Each row is followed by its class. Each block has new classes.
[ -1.9  -4.8  -7.2  -2.9  13.8   7.3  18.6 -11.9  -1.2   6.7  -1.2   0.2
   5.5 -17.3   4.0   2.6   0.6  -2.3   4.3  16.4  -6.8   2.4 -10.2  -1.0
  10.4   5.8  -9.0   4.0  -9.5  -4.0 -40.8   1.9  -2.4  11.7   2.4   4.2
   1.2  -0.7   0.9 -29.4  -3.0  -4.3  -1.7 -13.1   2.8  -3.1   1.3  -7.4
  -0.1 -13.5   2.6   4.7   1.2  -8.3  -9.2  -4.6 -11.5   0.1  -2.5  -1.4
  25.9   7.8   4.6   8.1]
U
[ 41.6  -8.6   4.0  -0.3  20.0 -15.1 -60.0   4.7  -9.5  -3.6  -7.9  -7.9
   5.5 -45.2  -9.8  -1.5   3.9  12.5   6.6  15.7  -6.0  -1.2  -6.1  -2.7
 -20.1   4.5 -18.3  19.8   8.4 -33.8  61.1  -5.8  -1.3  -6.6  -1.7 -16.8
  15.3  -6.3  -5.3 -36.4  -3.6   2.3  -2.5   4.7 -37.0   7.4  -0.7  54.7
  -0.2   0.9   6.8  -1.4 -38.8 -16.2   2.5  -5.4   2.4 -10.5  12.5  -9.1
  19.8  -4.7 -21.1 -21.1]
U
[ 35.4  -2.9   5.7   6.8 -13.4 -12.2 -12.4   1.8 -10.6   0.1  -6.2  -3.3
   7.9 -25.7 -14.1  10.0   0.2   2.6   4.7  23.8 -10.5  -0.7 -18.3  -1.5
   0.7  -6.2 -22.9  13.9   0.9 -17.9 -13.6 -24.7  -0.4  -3.0  14.1 -12.8
   6.9  -4.9   0.0 -33.1   2.1   3.4  -2.8  -1.5 -31.6  -9.7   0.0  19.6
  -8.3  -7.0   4.1  -4.7 -30.8  -6.0  -2.0  -1.2  -5.7   3.1   0.0 -18.6
  27.3   2.6 -15.4  -6.3]
X
[ 22.1  -3.7   0.1  -1.6   9.9  -1.1  10.1 -13.2 -13.0   3.5  -4.6  -0.9
   4.2 -43.9  -5.2   7.0   3.4   6.0  12.9  13.0 -16.7 -12.0 -10.2   1.0
  -7.6  -5.1 -15.2  12.2  -5.7 -13.9 -25.6 -21.4  -8.2   4.1  -3.3  -0.5
   7.6  -5.9  -8.1 -29.2   6.1   2.8   1.8  -7.1 -18.6  -6.5   5.1   9.3
  -0.2 -12.1   5.5   0.5 -20.4 -29.1   7.3  -9.9 -12.5  -9.5  -4.2  -9.3
  41.2  -4.2  -8.4 -18.6]
U
[ 22.6  -1.2   4.5   1.4  -3.1 -10.1 -11.2  -1.8  -7.6   1.7 -11.6  -3.1
   5.6 -17.1  -4.7   4.8  -0.8   5.1  -2.7  46.7  -9.2   2.1  -1.7  -1.8
   5.3  -6.1 -27.9  10.3  -3.3 -16.3 -16.7  -9.1  -8.4   3.5   6.6 -10.9
   4.3  -2.4   5.5 -41.2  -0.3  -2.4   5.1   0.3 -20.1  -9.8  -0.4  18.5
   0.8  -4.8   0.7  -1.7 -25.2  -4.1  -8.0   3.9  -8.3   6.5  -0.2 -21.1
  28.0   4.6  -7.9   4.3]
U
[ 14.1  -5.4  10.0  -2.7  17.7  -5.8 -14.6   6.0  -6.8   2.1  -5.0  -4.6
   6.3 -26.4 -15.0  14.0  -0.2   1.3   1.3  12.4  -5.8   3.8  -6.0  -1.5
  -1.0   4.9 -36.8  13.4   3.4 -13.0  13.1  -2.5  -1.9  14.9   5.3 -10.6
   9.7  -3.3  -3.7 -43.2  -0.1  -2.0   1.8  -2.4 -10.9  -0.9  -4.0  22.5
   0.1  -5.4   5.0  -2.2 -31.7  -5.2  -8.0   4.1  -6.2   0.6   5.6  -9.4
  25.7   2.3 -10.7   0.4]
U
[ 13.5   7.6   0.7   5.3   8.5  -5.7 -62.5  -9.4  -1.5  -1.1  -7.9   2.9
   3.5   4.9  -9.0 -10.9  -2.1   4.6  -6.9   8.1 -12.4   3.8  -8.0  -5.3
  11.7  -2.1  -3.9   7.5   6.9  -6.9   3.3   1.0   6.4   6.0  18.0 -15.8
   5.5  -0.8  -1.3 -25.2   0.5  -8.1  -0.8  -1.9 -18.0 -13.3  -0.5   5.7
  -2.0  -0.4   1.7 -11.1  -5.6  -3.8   6.5   4.9  -4.7   9.9   5.3 -13.4
   2.6   6.0  -1.7  12.5]
X
[ 29.1  -4.2   4.1   5.1  21.4  -6.6 -79.9  -6.6  -7.7   5.6  -3.7  -8.5
   3.7 -28.5  -9.2  -9.1   2.4  11.6   0.5  15.2  -8.8   3.6  -7.4  -6.7
   0.4  -4.0 -19.5  13.6  -0.8 -16.2  25.9   2.7  -4.2   1.3   5.0 -22.1
  16.8  22.1 -11.3 -51.5  -3.3   0.5  -0.5  -2.3 -33.6  -6.1  -1.2  39.7
  -1.8  -2.7  10.3   2.2 -25.6 -27.7   1.4  -3.9  -2.5   6.1   4.0 -17.0
  26.9   6.2 -12.1  -4.3]
U
[ 11.9  -2.9   1.9   3.0  32.2  -9.5 -49.2   6.8 -10.4  -1.9  -4.0  -9.3
  10.4 -17.5  -6.5   9.9   1.7   3.7  -5.7  25.2  -8.0  10.8  -7.7  -4.6
   8.6  16.7 -13.8   9.5   7.7 -15.3  19.2  18.1   2.9  21.8   8.3 -30.7
  13.7  -1.5  -8.0 -57.2   0.3  -0.4  -0.2  -5.9 -26.1   0.5  -7.1  30.9
  -2.8  -1.3   3.2  -1.3 -19.5   1.1 -19.7  17.9  -9.8  10.4   3.7 -12.1
  20.5   4.6  -8.7   6.2]
U
[ 10.7   5.5   4.5   8.2  22.9  -5.0 -87.8  -1.9   3.1  -2.7   1.5   3.4
   2.4  12.0  -4.8 -16.6   0.5   2.9  -6.3   7.9  -6.8   7.3   2.5  -4.9
  17.5  -7.9  -3.5   7.5   1.2  -5.6  16.1  15.9   3.0  -3.3   8.5 -20.1
   5.5   2.4   2.6 -35.1   2.7  -0.2  -1.0  -2.1 -22.8 -16.8  -4.2  10.7
  -0.3   8.0  -3.9   6.3  -2.8  -8.9   1.5   2.4   5.1  19.7   0.1 -17.0
   4.0  10.7  -4.7  10.0]
X
[  7.4  -2.4   0.9   0.1   0.4  -4.3  34.6  -2.8  -6.8  -0.5  -4.6  -2.1
   7.7 -14.6  -5.8  21.4   0.1  -7.4  12.8  12.0   0.8  -2.6 -10.1  -1.6
   8.3   3.6 -17.2   5.4  -0.7 -13.7 -43.1 -17.2   3.7  21.9   8.6 -11.8
   3.6  -1.5  -1.9 -19.8  -0.5   1.6   1.5  -6.4  -6.6  -3.1   5.2 -11.7
  -3.4  -5.4  -8.7  -4.1 -14.4  -3.9   5.3   9.9 -16.6   1.4  -0.8  -9.1
  38.1  -0.5 -12.9   2.4]
U
[ -2.6  -5.0  -5.0   4.5  57.1  -2.3 -26.5 -14.4 -12.5   3.3  -1.3  -6.6
   9.6 -22.4  -8.2  14.2  -3.4  -2.2   3.4  -1.8  -8.3  -2.3 -15.1  -0.3
   9.8  14.1  -3.0   5.7  -0.1 -18.8 -18.2 -10.1  12.7  43.1   4.0 -20.8
  11.3  -7.6  -7.9 -20.8   2.5  -0.1  -2.8   3.3 -11.2   2.3 -11.9 -13.6
   2.8  -0.5  -7.2  -5.6 -10.5 -16.5  14.2  32.2 -19.2  -3.0   0.3 -16.5
  27.1  -3.5  -5.1  10.8]
S
[ 25.5  -1.4   2.2   3.6   8.9 -10.1 -17.2  -4.3  -4.7   1.6  -3.8  -3.8
   5.4 -18.8 -13.4   5.9   5.0   4.7   2.0  19.6 -11.2  -0.5 -11.1  -8.2
  13.9  -4.2 -16.8  10.5  -2.5 -14.3 -15.3 -15.8   9.4   6.8  21.9 -15.5
  -1.7  -1.5  -1.2 -42.7  -2.1   4.5   3.1  -1.7 -25.8 -12.7   1.4  12.9
  -1.8  -3.0   0.7  -5.0 -22.7 -11.1   6.6  13.5 -10.6   9.4  -0.7 -13.2
  30.9   2.7 -14.2   2.8]
U

Each row is followed by its class.
[  9.1 -13.4   9.4  -2.8   5.6  -4.4   7.9  -2.7  -0.6   6.9  -7.5   1.9
   5.4 -10.0   8.6  -9.8   0.9  13.1  -2.5   1.6   2.4 -15.9  -1.2 -15.4
  -8.3  -7.1  -3.0  20.5  10.6  -4.1   7.9  -6.8   2.9  -7.6  -1.5   2.3
  -1.3   2.3  -3.6   4.0   5.5  11.7  11.3 -17.8  11.3  -8.3 -12.4   3.4
   1.1  -2.4 -13.9  -0.9  -3.6  -5.4   2.2   2.3 -11.1   2.5  -2.0   9.9
  -4.3  -4.2  -0.1  -1.4]
(65)
[  3.5  15.5 -10.2   2.0   6.5  17.1 -13.1  -3.6   4.0  -6.3  10.1  -7.5
   3.5   8.5   0.3   4.1  -1.4 -15.6   1.7  -1.6  -2.9  -6.7  -8.0  14.4
  10.8  31.7  15.2 -15.7   0.4  -3.7  -5.3  -9.0  -2.6  -2.0   6.9   8.0
   2.1  -4.6   4.8  -9.1  -5.2  -1.0 -23.6   8.5 -14.1  11.8   1.0  -0.7
  -4.4  -2.6  12.3   6.4   5.2   5.3 -10.4  -3.4   9.6  -5.5  -5.3   5.5
   0.5  -0.9   3.1   2.2]
(61)
[  5.6   2.5   2.2   1.9   5.5  24.0 -10.5   0.6  11.3  -4.2   6.0 -11.9
   3.8   1.6   9.9  -0.9   2.6  -6.0   3.8  -6.7   0.9  -4.3  -6.7   3.9
   7.2  23.5  19.5  -9.3  10.7  -6.5 -12.4  -6.9  -4.5  -6.2   1.5   5.3
  -1.8  14.7   1.5   0.1 -11.3   2.8  -6.5  -5.4  -1.1  13.8  -8.1  -0.9
  -1.5  -2.2   8.8   5.9   4.1   4.4  -2.5   2.4  -1.4  -6.5  -1.8   7.8
   8.6   0.9  -5.7   1.2]
(61)
[ -9.6   2.5   0.6   3.4  14.8  27.2  -0.7  -2.3  -3.8  -3.5   7.3  -6.0
  -1.9  -0.8  -3.6   2.9  -1.1 -10.3  -4.6   0.1  -0.7   1.3 -10.1   5.3
   7.6  11.6   7.1  -1.1   0.4  -5.5  -8.6  -4.2   0.9  -8.8   0.0   6.9
  -0.4 -10.1  -1.9  -2.3  -0.2   3.5 -11.5  -4.1  -4.8   1.0   2.6  -1.0
  -2.4  -2.8   6.7   1.7   8.4   1.3  -9.1  -3.3  -2.1  -5.9  -3.6  -5.2
   6.0  -1.1  -3.3   5.2]
(59)
[-12.9   2.9  -2.6   3.1  14.7  28.9  -3.8 -11.2  -0.8  -2.2  13.2  -7.0
  -0.2  -3.7   3.3  -0.4  -0.9 -10.0  -5.6  -3.2  -1.1  -6.7  -5.9   5.6
   8.8  10.7   9.2  -8.0   3.5  -9.6  -7.7  -1.6   0.9  -8.6   1.2   6.0
  -0.7 -11.1   1.2  -2.1  -3.9   4.9 -16.8  -2.6  -6.0  -1.8  -1.1   1.5
  -3.5  -3.6   8.1   0.0   7.3   2.3  -8.7  -2.4  -1.7  -5.4  -5.5  -1.5
   7.9   1.3  -0.7   6.8]
(59)
[  5.4  -9.1  10.4  -7.1  15.1   4.2  16.3   3.5   3.4   4.3  -3.0   1.5
   6.8 -13.6  -2.0  -9.1   4.8   6.7  -4.9  -4.5   3.5  -8.8 -13.8 -16.3
   1.5 -13.2  -6.5  19.9   5.2  -4.0  -5.6 -11.8  -1.2  -4.7  -6.6  -2.7
  -0.8   1.3 -12.2   7.7   3.9  16.7  12.6 -19.1  14.3 -12.7 -17.1  -1.0
   5.0   1.7 -11.1  -2.7  -7.1 -12.1   2.0  -1.6 -12.3  -1.6  -3.4   9.7
 -17.8   0.1  -2.3  -1.8]
(65)
[  2.2   4.1  -3.6   8.8  12.3  32.2 -13.9  -4.4   2.6  -6.3   9.7 -12.9
  -2.0   8.7   5.1   0.4  -3.0 -10.6   1.3  -4.2  -4.2  -9.6  -8.2   5.2
  10.8  32.9  21.8  -6.0   9.6  -5.4  -8.8  -9.7  -0.2 -12.9   4.5  10.3
   0.6   4.0   3.2  -4.4  -7.0   0.3 -16.1   0.5  -6.9   9.0   2.7  -1.5
  -4.1  -5.8  11.7   3.2  -6.1  10.3  -7.0  -0.6   1.4  -6.6  -1.4   5.6
   9.8  -2.2  -7.1   2.9]
(61)
[-11.1  -9.3  12.5   0.5   0.8   6.3   6.6  -5.9  -8.2   1.6  -0.6   5.3
   2.1  -8.3   5.3   0.9   0.6   9.1 -11.7  -0.4   0.9   3.2   2.6  -8.8
  -4.8  -9.5 -11.5  -0.8   0.3 -12.5  -3.1   8.7  -5.5  -4.8 -11.2  -4.4
  -1.8 -11.2   1.3  -0.4   6.0   8.8   3.8 -11.6   8.0 -11.6  -1.6   1.5
  -2.8  -3.2  -7.5  -2.5  -1.4   1.8  -1.8   4.7 -11.9   4.9 -10.7  -9.4
  15.7   1.4  -4.5   4.4]
(53)
[  4.8  -5.0   1.2   2.3   2.2  11.5 -10.9  -5.5  -1.7  -5.0  25.5  -8.5
   7.0   0.8   8.3   2.4   3.9  -8.6  -2.9  -5.0  -2.2 -16.0  -8.1  -2.3
  13.4  36.1  12.2  -6.4  11.5  -2.0 -10.2 -20.2 -10.4  -5.9   7.2   0.5
   7.2  11.2  -2.2  -0.5  -7.8  12.6 -22.0  -5.8  -7.1   7.6  -4.7   2.0
  -2.1  -3.3  11.7   0.3   7.1  15.0  -1.8   8.0   4.1  -1.4  -0.3   7.8
  12.4  -0.1  -8.7   2.3]
(61)
[-15.7   2.2   2.4   1.6  10.6  26.8 -11.1  -6.4   6.2  -5.4  27.2 -13.6
   2.9  -7.8  10.1   2.3   7.2 -16.2  -7.8 -13.1  -2.6  -4.2 -11.8   8.0
  19.4  22.3  12.4 -19.5   3.8  -5.6 -19.5  -3.9 -13.9  -4.3  -0.2   1.8
  -1.2   6.6  -5.2   1.8  -5.1  10.6 -18.9 -11.2  -2.2   9.1  -1.2   6.3
  -3.0  -4.5  15.2   4.8   8.7   8.8  -8.5   3.9  -2.3  -6.0  -5.0  -6.7
  27.6   6.3  -9.0   9.5]
(61)
[-14.0   8.3   0.8   8.1  20.6  49.7  -5.0  -7.4   2.6  -2.8  -0.2  -9.0
  -0.7  -1.2   0.7   4.5  -6.5  -8.1  -3.8  -1.8  -1.7   3.9  -7.2  11.6
   3.0  14.8  13.3 -10.1   2.6 -19.6  -6.5   5.4   3.7 -15.0  -2.7  12.3
  -4.4 -15.0   5.8  -6.2  -1.8   0.2 -13.6  -4.5  -4.9   6.6   7.3   0.4
  -5.9  -6.2   6.0   6.1   9.9   3.9 -16.2  -3.7  -4.8  -7.6 -10.4 -11.4
  17.9  -1.4  -3.6   9.1]
(59)
[ -8.0   6.8   1.4   4.1  16.1  37.0   4.0  -4.5  -2.2  -1.2  -1.2  -3.2
  -1.0  -0.6  -3.5   0.2  -5.0  -2.7  -3.4   1.2  -2.5   0.8  -8.9   3.6
   1.3   8.6   9.2  -0.9   3.4 -12.8  -6.1   0.2   5.8 -11.8  -2.2   9.4
  -0.6 -14.0   1.6  -5.4  -0.6   2.6  -8.5  -4.2  -1.7  -7.9   0.2  -0.8
  -2.7  -1.8   0.3   2.4   5.5   0.4 -10.4  -5.9  -5.2  -5.6  -8.2  -1.6
   1.4   0.1   3.7   4.7]
(59)
[  9.5   2.2  -1.2   1.7  10.9  21.0 -13.8  -8.3  -2.2  -5.4  19.5 -11.5
   7.1  -2.0  10.1   0.4   1.9 -10.5  -0.5  -7.5  -1.5 -16.1  -9.5  -3.6
  15.1  40.5  17.1  -6.8  14.8  -6.8  -7.5 -24.1 -13.0 -12.2   4.5   6.3
   5.8   8.3  -1.8  -2.3  -3.9  13.8 -27.5 -16.4  -4.4   8.9  -3.7   3.0
  -3.5  -6.8   9.1   4.0   7.8  14.9  -6.9   7.6   0.6   0.6  -7.1   9.0
  16.4  -1.2  -6.8   6.5]
(61)
[  6.8  16.4  -2.7   4.8   8.7  32.6  -5.4   0.3  -1.3  -7.0   6.5  -7.3
   3.4   6.0  -5.5   9.8  -0.5 -14.8  -2.3  -6.1  -3.8   6.5  -6.7   0.6
  16.1  42.3  12.0 -12.4   7.6 -10.3 -17.1 -18.1 -18.6  -7.4  -3.6   2.3
  12.2   4.0  -5.7  -8.8  -3.7   6.3 -29.2  -9.5  -8.1   1.6   3.5   2.2
  -1.3  -3.9  10.5   7.8  13.3  17.4 -13.2   2.9   4.5   3.0 -10.5   2.4
  17.9   2.1  -8.0   8.8]
(61)
[  0.3  -6.5   0.3  -2.4  13.3  -4.1   7.4   0.2  -0.9   5.7  -9.7   2.5
   6.7  -8.7   6.7  -2.3   1.5   4.9  -3.5   1.1   2.5  -3.9  -2.4  -3.5
  -8.8 -22.7  -6.2  17.1   1.0  -2.2  15.0  -0.2   7.6  -0.4  -0.4   3.6
  -5.3  -7.1  -4.7   4.2   8.2   6.1  10.5 -14.0   7.6  -6.3   1.0   1.6
   4.2   2.2 -11.2  -0.4   0.3 -10.6  -0.9  -0.7  -8.4   1.3   0.6   6.1
  -6.3  -1.4   7.4  -0.7]
(65)
[-14.0  11.6   0.3   1.8  13.1  25.2   2.6  -7.6   0.3  -3.2   2.5  -2.3
   2.8  -2.1  -3.3   3.1  -1.3  -9.9  -3.6  -3.0   0.3   3.9  -9.4   3.1
   2.9   4.9   0.8 -10.8  -1.1 -14.7  -6.7   5.6  -1.6  -5.1  -6.5   3.9
  -0.8 -18.5  -5.1  -5.8  -0.1   1.1 -12.8  -3.5  -3.7  -6.7   1.1   1.7
  -2.4  -2.5   3.7   4.1   3.9  -2.1  -9.9  -6.3  -3.9  -5.6 -12.3  -7.5
   7.2  -0.3   1.5   7.2]
(59)
[  8.6 -14.5  11.1  -5.2   5.7  -0.7  10.5   4.5  -1.0   4.9 -12.5   1.3
   4.4 -11.3   5.0  -4.4   5.7  10.6  -4.2  -2.8   2.8  -4.0  -4.9 -11.0
  -6.5 -16.0  -5.0  21.1   6.5  -0.9  -0.3  -4.4   2.5  -8.1  -4.7   0.6
  -3.1  11.1  -8.0   8.2   6.5   8.8  21.1 -20.6  16.6  -5.5  -6.8   3.8
   1.5  -1.1 -12.3  -2.8  -4.1  -7.4   3.3   4.9 -14.6   1.9   2.3   5.8
  -2.6  -0.3  -2.2  -3.0]
(65)
[ 10.8   8.8  -9.1   6.4  19.7  34.5 -13.2   0.5  16.7  -2.8  -5.9 -20.6
   3.7   0.8   9.7   3.1  -0.8 -10.3   8.5  -7.4   0.7  -6.7  -8.6  10.0
   7.4  25.4  25.6  -7.5  10.4 -11.3  -0.3  -2.3   2.5  -8.9   0.6  14.2
  -5.3   9.8   3.8  -2.5  -8.0  -2.4  -9.6  -9.8   4.6  21.6   5.9   0.5
  -4.4  -5.3   9.0   9.9   6.9   2.9 -14.0   1.2  -6.1  -9.2  -5.4  -3.7
  11.0  -1.1   4.1   2.6]
(61)
[  3.8 -13.7  -7.2  -8.0   1.8 -40.9  -2.5  -4.4  -5.3   0.0  28.4  -1.5
   5.4 -10.0   5.3  -1.3   6.1  -5.2  -5.7  -5.0   0.5 -17.3  -8.7 -10.6
  13.5   1.5 -12.3  11.6   3.8  18.7  12.7 -24.3 -10.6  10.1  11.3 -10.8
   4.2   4.9 -15.2  13.9   8.0  16.2 -14.2 -11.6  -4.6   1.2  -7.1   5.9
   3.1   6.1   2.3  -3.7   1.0   1.5   8.4   4.1   3.3   6.7   7.1   2.6
  -6.5   4.3   2.2  -4.7]
(58)
[ -3.6   9.4   3.4   4.2  11.5  39.6  -5.1  -1.8   8.1  -5.3   3.4 -10.3
   1.2   1.7   1.9   2.9  -0.4 -10.0   1.3  -6.3  -1.0   2.1  -2.2   8.5
   9.1  20.8  16.4 -15.5   3.9 -12.1 -18.1   1.3  -1.0 -10.6  -3.0   5.9
  -0.3   5.2   3.8  -2.7 -12.8  -0.5 -11.5   0.2  -2.8   4.7  -0.9  -1.0
  -3.4  -5.6  10.6   4.8   6.9   4.3 -10.7  -0.4  -0.5  -6.6  -7.5  -2.5
  10.5   0.2  -6.6   3.5]
(61)
[  4.1  -6.8  -4.2   2.5  17.8  17.8  -3.9  -4.1  -1.1  -2.3   7.0  -8.8
   1.1  -4.3   7.9  -2.4  -0.1  -4.2  -2.5  -2.1  -0.3 -10.5  -5.3  -0.1
   3.2  10.9  10.8   8.0   7.7  -2.7   3.6 -12.0  -0.5 -12.5   5.1   9.3
  -1.5   0.7  -3.8   2.8  -0.1   7.1 -12.4 -17.3  -0.4   3.6   3.0   1.7
  -3.4  -3.6  -0.4  -0.8   7.5   3.8  -1.8   3.7  -5.9  -0.3   0.0   3.1
   8.7  -1.4   0.7   2.8]
(61)
